grid = (8, 409, 586, 638, 119, -927, 126)
grid[-7] = 8
grid[-3] = 119
grid[-6] = 409

a =
[[-0.015  0.034 -0.105  0.043 -0.113  0.102 -0.043 -0.012 -0.018 -0.011
   0.042 -0.107 -0.109 -0.082 -0.109 -0.028]
 [-0.050 -0.131 -0.032 -0.020 -0.196 -0.066 -0.079 -0.015  0.298 -0.001
   0.007 -0.095  0.125 -0.114 -0.095  0.012]
 [-0.012 -0.064 -0.011  0.006 -0.029 -0.008  0.058  0.175 -0.046 -0.067
  -0.115 -0.133  0.151 -0.099  0.042  0.024]
 [-0.081 -0.089  0.063 -0.084 -0.032 -0.161  0.035 -0.042  0.037 -0.126
  -0.026 -0.080 -0.148 -0.005 -0.127  0.007]
 [ 0.023  0.046 -0.002 -0.021 -0.048 -0.022 -0.053 -0.026 -0.161  0.085
   0.024 -0.239  0.005 -0.044  0.057  0.027]
 [-0.081 -0.036 -0.224 -0.034 -0.040 -0.032 -0.060  0.040 -0.105 -0.054
  -0.040 -0.049 -0.115 -0.039  0.018 -0.157]
 [ 0.006 -0.071  0.009 -0.250 -0.149 -0.002  0.048  0.058  0.040 -0.084
   0.062  0.051 -0.119 -0.053  0.083 -0.038]
 [-0.014  0.026 -0.092  0.107  0.015  0.148 -0.134 -0.095  0.078  0.040
   0.014 -0.077 -0.090 -0.190 -0.070 -0.036]
 [-0.020  0.002  0.115  0.048 -0.058 -0.010  0.045 -0.046 -0.017  0.012
  -0.018 -0.132 -0.017 -0.060 -0.053  0.074]
 [-0.021  0.052  0.063  0.006 -0.026  0.003  0.027 -0.003  0.033  0.035
   0.051 -0.079 -0.217 -0.137 -0.053 -0.081]
 [-0.091 -0.052 -0.034 -0.008 -0.026 -0.013  0.034 -0.001 -0.066  0.044
   0.012 -0.096 -0.062 -0.023 -0.036  0.021]
 [-0.119  0.045 -0.074 -0.085  0.154  0.030  0.012 -0.109 -0.001 -0.076
  -0.042  0.002  0.094 -0.091  0.033 -0.128]
 [ 0.013 -0.066 -0.031  0.025  0.018 -0.022 -0.047 -0.064  0.078 -0.110
   0.004 -0.085 -0.047 -0.111  0.037  0.116]]
Rows and columns are counted from 0.
(0, 0) -> -0.015
(3, 11) -> -0.080
(0, 1) -> 0.034
(8, 0) -> -0.020
(6, 8) -> 0.040
(0, 9) -> -0.011
(12, 3) -> 0.025
(3, 4) -> -0.032
(8, 3) -> 0.048
(9, 5) -> 0.003
(0, 15) -> -0.028
(11, 9) -> -0.076
(1, 11) -> -0.095
(5, 3) -> -0.034
(11, 11) -> 0.002
(8, 13) -> -0.060
(0, 11) -> -0.107
(6, 2) -> 0.009
(0, 4) -> -0.113
(3, 12) -> -0.148
(4, 11) -> -0.239
(2, 1) -> -0.064
(8, 14) -> -0.053
(0, 8) -> -0.018
(2, 8) -> -0.046
(2, 12) -> 0.151
(2, 5) -> -0.008
(7, 13) -> -0.190
(4, 15) -> 0.027
(7, 14) -> -0.070
(1, 13) -> -0.114
(5, 13) -> -0.039
(4, 6) -> -0.053
(7, 15) -> -0.036
(3, 7) -> -0.042
(10, 12) -> -0.062
(5, 10) -> -0.040

X =
-155.484	-73.847	-43.707	119.269
152.270	127.547	4.514	-156.197
-103.691	-156.387	7.033	50.700
44.008	116.442	110.594	97.153
-147.114	-134.696	-43.564	117.167
154.896	-95.909	-93.172	-27.054
-58.141	-66.413	157.851	-21.738
-7.802	-124.319	131.001	80.217
90.540	-150.802	146.695	1.347
117.613	-139.177	120.053	161.360
65.949	47.995	-124.342	-133.320
93.618	153.084	-129.383	142.924
Rows and columns are counted from 0.
(0, 0) = -155.484
(2, 3) = 50.700
(0, 3) = 119.269
(2, 2) = 7.033
(1, 0) = 152.270
(11, 1) = 153.084
(0, 2) = -43.707
(2, 0) = -103.691
(11, 3) = 142.924
(11, 2) = -129.383
(7, 1) = -124.319
(7, 0) = -7.802
(11, 0) = 93.618
(3, 3) = 97.153
(8, 0) = 90.540
(5, 1) = -95.909
(1, 1) = 127.547
(3, 2) = 110.594
(10, 2) = -124.342
(8, 3) = 1.347
(7, 2) = 131.001
(1, 2) = 4.514
(4, 3) = 117.167
